Below are the code and all the weights of a small trained network. Each question names an input and a class and asks about switching units off, where a switched-off unit gives its printed mean instead of its output.

import numpy as np


def w(rows, s, z=0):
    codes = np.array(rows[::2]) - 128.0
    scale = np.full(codes.shape[1], s)
    scale[-1] = z or s
    return codes * scale


def norm(h):
    return h / np.sqrt((h * h).mean(-1, keepdims=True) + 1e-5)


def f(y):
    return np.maximum(y, 0)


def log_softmax(a):
    a = a - a.max(-1, keepdims=True)
    return a - np.log(np.exp(a).sum(-1, keepdims=True))


def net(x, mask):
    res = np.array(x, float).reshape(1, 3) / 4 @ E
    u = 0
    for l in range(3):
        y = f(norm(res) @ A[l][:, :-1].T + A[l][:, -1])
        res = res + np.where(mask[u : u + 3], y, B[l][:, -1]) @ B[l][:, :-1]
        u += 3
    return log_softmax(norm(res)[-1] @ U[:, :-1].T + U[:, -1])


A, B = {}, {}
E = w([
[69,140,160,175],'x0',
[220,126,46,255],'x1',
[144,4,132,128],'x2',
],0.0053)
A[0] = w([
[68,208,76,47,191],'L0N0',
[126,33,215,92,249],'L0N1',
[118,254,32,224,131],'L0N2',
],0.0049,0.0017)
B[0] = w([
[231,158,183,174,204],'L0N0',
[169,128,165,193,225],'L0N1',
[2,127,100,37,254],'L0N2',
],0.0078,0.0041)
A[1] = w([
[185,1,130,173,5],'L1N0',
[164,35,185,150,247],'L1N1',
[106,92,222,92,10],'L1N2',
],0.0085,0.0019)
B[1] = w([
[37,81,93,151,239],'L1N0',
[212,170,211,119,254],'L1N1',
[196,247,116,76,192],'L1N2',
],0.013,0.0055)
A[2] = w([
[116,93,27,126,3],'L2N0',
[172,113,100,146,143],'L2N1',
[121,135,2,170,39],'L2N2',
],0.0099,0.0025)
B[2] = w([
[109,50,2,100,208],'L2N0',
[109,205,171,151,164],'L2N1',
[153,52,82,129,254],'L2N2',
],0.0095,0.0037)
U = w([
[50,156,91,107,9],'0',
[150,27,153,218,37],'1',
[103,34,2,148,152],'2',
[193,164,157,104,251],'3',
],0.02,0.003)

Each question gives the input, the list of numbers given to net, and the class t.
The units are the neurons (one row each of A and B). Each row of codes is followed by its name. A weight is (code - 128) times the scale printed after its matrix; where a second scale follows, it is the last column's (A, B and U).
mask holds one flag per neuron, layer by layer. A switched-off neuron (its flag False) gives its mean, the last column of its row in B, instead of its output. The means were averaged over made-up inputs and are rounded, as every weight is.
A unit's drop is (log p(t) with every unit on - log p(t) with that unit switched off) / (log p(t) with every unit on - log p(t) with every unit switched off).
The circuit of an input: a set's keep is (log p(t) with only the set's units on - log p(t) with every unit switched off) / (log p(t) with every unit on - log p(t) with every unit switched off). Starting from all 9 units, units are removed one at a time, each time the one whose removal leaves the highest keep (on an exact tie, the one counted first), for as long as the keep stays at least 0.8.
circuit, biggest first: the units of the circuit, biggest drop first
top k neurons: the k neurons with the biggest drops, biggest first
top k neurons in layer l: the k neurons of layer l with the biggest drops, biggest first
drop of u: that unit's drop, to one decimal
input [3,4,3], class 2: circuit, biggest first	[L1N0]
input [-1,0,2], class 1: top 2 neurons	[L0N2; L1N0]
input [0,1,1], class 1: circuit, biggest first	[L1N1; L1N0]
input [7,-8,-5], class 3: top 2 neurons in layer 1	[L1N0; L1N2]
input [-3,1,1], class 1: top 2 neurons	[L0N2; L1N1]
input [7,6,-7], class 2: top 2 neurons	[L1N1; L1N2]
input [-1,6,-8], class 2: top 2 neurons in layer 1	[L1N1; L1N2]
input [4,2,-3], class 0: top 2 neurons in layer 2	[L2N0; L2N2]
input [-8,3,6], class 1: top 3 neurons	[L1N1; L1N0; L0N2]
input [7,-1,8], class 3: top 2 neurons	[L1N1; L1N2]
input [6,-4,-4], class 3: top 3 neurons	[L1N0; L0N0; L0N2]
input [-1,1,-3], class 0: top 3 neurons	[L0N2; L1N1; L1N0]
input [7,-7,-6], class 3: top 2 neurons in layer 1	[L1N0; L1N2]
input [5,4,-3], class 2: circuit, biggest first	[L1N1]
input [0,1,-7], class 0: top 2 neurons in layer 1	[L1N1; L1N2]
input [-8,1,8], class 1: top 2 neurons	[L1N1; L1N0]
input [-7,3,5], class 1: top 3 neurons	[L1N1; L0N2; L1N0]
input [-5,3,-7], class 0: top 3 neurons	[L1N0; L0N2; L1N1]
input [2,2,-4], class 0: top 2 neurons in layer 1	[L1N0; L1N1]
input [1,-4,8], class 3: circuit, biggest first	[L1N2]
input [7,7,-5], class 2: top 2 neurons in layer 1	[L1N1; L1N2]
input [8,8,4], class 2: drop of L0N0	0.2
input [8,8,-8], class 2: drop of L2N2	0.3
input [6,-1,1], class 3: drop of L2N1	0.0
